[+2.20 -2.12 -5.57 +1.77 +3.35 +1.44]: +3.35

[+0.50 -1.50 -2.74 -5.89 -3.68 -0.72 -1.05]: -3.68

[[-0.47 -1.59 -1.00 -0.91 -3.03 +3.08 +5.46]
 [-1.21 +0.36 -1.07 -0.49 +1.46 -1.77 +0.88]]: -3.03

[[+0.38 +0.79 -1.41 -0.32 +0.05 -3.42]
 [+4.21 +1.84 +4.00 +0.53 +0.88 +5.87]]: +0.05

[[+0.99 +1.49 +1.65 +5.79]
 [+1.96 -1.07 -1.39 +5.07]]: +1.96

[+3.49 +5.29 +2.24 +4.34 -1.53 +4.98]: -1.53
---
[[-0.64 -0.40 +0.34 +0.25 +0.05 +0.01 +2.52 +0.38 -2.40 -0.33 +1.17 +0.97
  -1.87 +3.21 -1.10]
 [-0.49 +0.77 -0.16 +0.55 +0.21 +0.02 -1.45 +0.81 -2.06 +0.59 +2.43 +2.05
  +3.19 -1.81 -0.95]
 [+0.45 -0.89 +0.17 -0.34 -0.11 -0.01 +1.19 -0.49 +1.67 -0.69 -1.45 -1.22
  -3.73 +1.54 +0.76]
 [-0.85 +0.74 +0.20 +0.15 +0.06 -0.01 +1.33 +0.22 -3.21 +0.59 +0.63 +0.56
  +2.95 +1.69 -1.48]
 [-0.15 -1.24 +0.14 +0.74 +0.22 +0.01 +1.03 +1.14 -0.28 -1.01 +3.59 +3.00
  -5.72 +1.29 -0.18]
 [+0.06 +0.21 -0.43 +0.73 +0.26 -0.03 -2.89 +1.08 +0.24 +0.21 +3.38 +2.86
  +1.06 -3.67 +0.12]
 [+1.13 -1.02 -0.63 +0.62 +0.16 +0.01 -4.31 +0.99 +4.43 -0.83 +3.16 +2.62
  -4.59 -5.51 +2.00]
 [+0.73 -0.79 -0.66 +1.00 +0.31 +0.00 -4.43 +1.55 +2.91 -0.64 +4.96 +4.18
  -3.54 -5.65 +1.31]] => +0.45

[[-2.72 -1.21 +4.82 +0.35 -2.12 -1.57]
 [+1.29 +0.26 +2.57 +1.53 -3.15 -0.67]
 [+0.13 -1.59 +4.65 +2.91 -2.24 +0.42]
 [-3.05 +0.42 +0.04 -2.00 +2.43 -1.27]
 [+1.30 +0.02 +0.40 -1.74 +0.82 +1.43]
 [+2.24 -0.55 -0.90 +0.37 -2.24 +4.24]
 [-2.82 +0.09 -0.71 -1.17 -2.36 -2.02]
 [-1.32 -0.24 -2.61 -1.80 -1.38 -3.00]
 [-0.81 +1.29 -1.56 +0.26 -0.96 -0.34]] => +0.13

[[-0.09 -0.13 +0.00 +0.18 +0.24 +0.30 +3.22 +5.70 +1.66 +0.10 -0.08 -0.07
  +0.00]
 [+0.12 +0.09 +0.06 -0.05 +0.05 +0.22 +0.11 +0.05 +0.14 +0.37 +2.69 +5.94
  +2.07]
 [+0.10 +0.02 +0.02 -0.02 -0.06 -0.02 +0.11 -0.01 +0.19 +0.10 +1.16 +5.33
  +4.02]
 [-0.10 -0.21 +0.15 +0.14 +0.44 +2.42 +6.08 +2.27 +0.00 +0.14 +0.20 +0.03
  +0.00]
 [+0.12 +0.03 +0.07 -0.02 -0.15 -0.02 -0.16 +0.43 +4.19 +5.14 +1.03 -0.11
  -0.15]
 [-0.09 +0.02 -0.10 +0.18 +0.20 +0.08 +1.06 +5.34 +3.90 +0.50 -0.03 -0.03
  -0.10]] => +0.10

[[-0.45 +0.23 -0.39 +0.00 -0.39 +0.53 +0.30 +0.49]
 [-0.56 -0.53 +0.38 -0.40 -0.66 -0.40 +0.44 -0.30]
 [-0.20 -0.23 +0.09 -0.09 -0.21 -0.12 +0.11 -0.09]
 [+0.00 +0.01 +0.00 -0.01 +0.00 +0.00 +0.01 +0.00]
 [-3.30 +2.03 -2.55 -0.04 -2.79 +3.49 +1.59 +2.45]
 [-0.94 -0.61 +0.62 -0.62 -1.05 -0.67 +0.61 -0.68]
 [+3.05 +2.37 -2.31 +3.51 +1.76 +1.42 -2.52 -0.17]
 [+0.49 -0.64 +0.51 -0.25 +0.94 -0.43 -0.19 +0.02]
 [-3.33 -1.85 +1.71 -2.04 -3.56 -2.28 +1.26 -2.61]
 [-2.70 -1.64 +1.47 -1.77 -2.91 -1.84 +1.16 -2.02]
 [+2.72 -2.72 +2.86 -1.54 +4.49 -2.58 -1.57 -0.48]] => -0.20

[[+3.85 -3.94 +4.88 +3.78 -0.82 +0.90 +2.25 +1.94 -3.85 +5.09 -2.92 -0.99
  -2.97]
 [+3.00 +2.49 +0.82 -1.53 -4.09 -1.80 +4.70 +3.82 -2.50 +2.80 -3.19 -2.07
  -1.22]
 [-1.40 +5.10 +3.15 -6.17 +0.69 +3.60 -3.68 -0.95 -5.03 -5.04 +1.32 +3.46
  +4.32]
 [+5.26 -3.64 +0.19 +0.27 -1.79 +1.38 -3.48 +2.79 +3.97 +2.85 +0.21 -0.06
  +1.47]
 [-2.86 -6.15 +3.06 +2.23 +0.47 +2.69 -1.22 +1.62 -4.76 -2.44 +0.88 +1.21
  +4.06]
 [+1.47 -2.99 +2.14 -2.18 +3.01 -0.87 -2.43 -3.91 +3.95 -4.08 +1.62 -0.70
  +2.65]
 [+5.43 +2.04 -4.86 +5.06 -4.46 +0.70 +3.13 +2.79 -4.33 +2.96 -2.86 +0.29
  -1.93]
 [+0.85 +0.57 -3.77 -1.60 +0.91 -4.35 -0.02 -2.13 -3.86 -0.66 -0.17 -0.35
  -1.93]
 [+3.74 +3.69 +0.72 +2.10 -2.06 +0.54 -1.03 +3.43 -4.03 +4.82 +1.48 -5.82
  -2.49]
 [+1.71 -4.69 +3.92 +1.51 -3.09 +0.79 +3.84 +0.91 -1.40 +4.65 +1.15 +2.09
  -2.78]
 [-3.18 -1.35 +4.12 -3.37 +4.11 +3.07 -4.95 -5.11 -0.69 -4.58 +4.45 +4.29
  +0.86]
 [-4.25 +2.82 -2.58 -4.40 -0.55 -1.52 -3.54 -4.38 +4.14 -4.89 -0.63 -3.66
  -0.84]] => -1.40
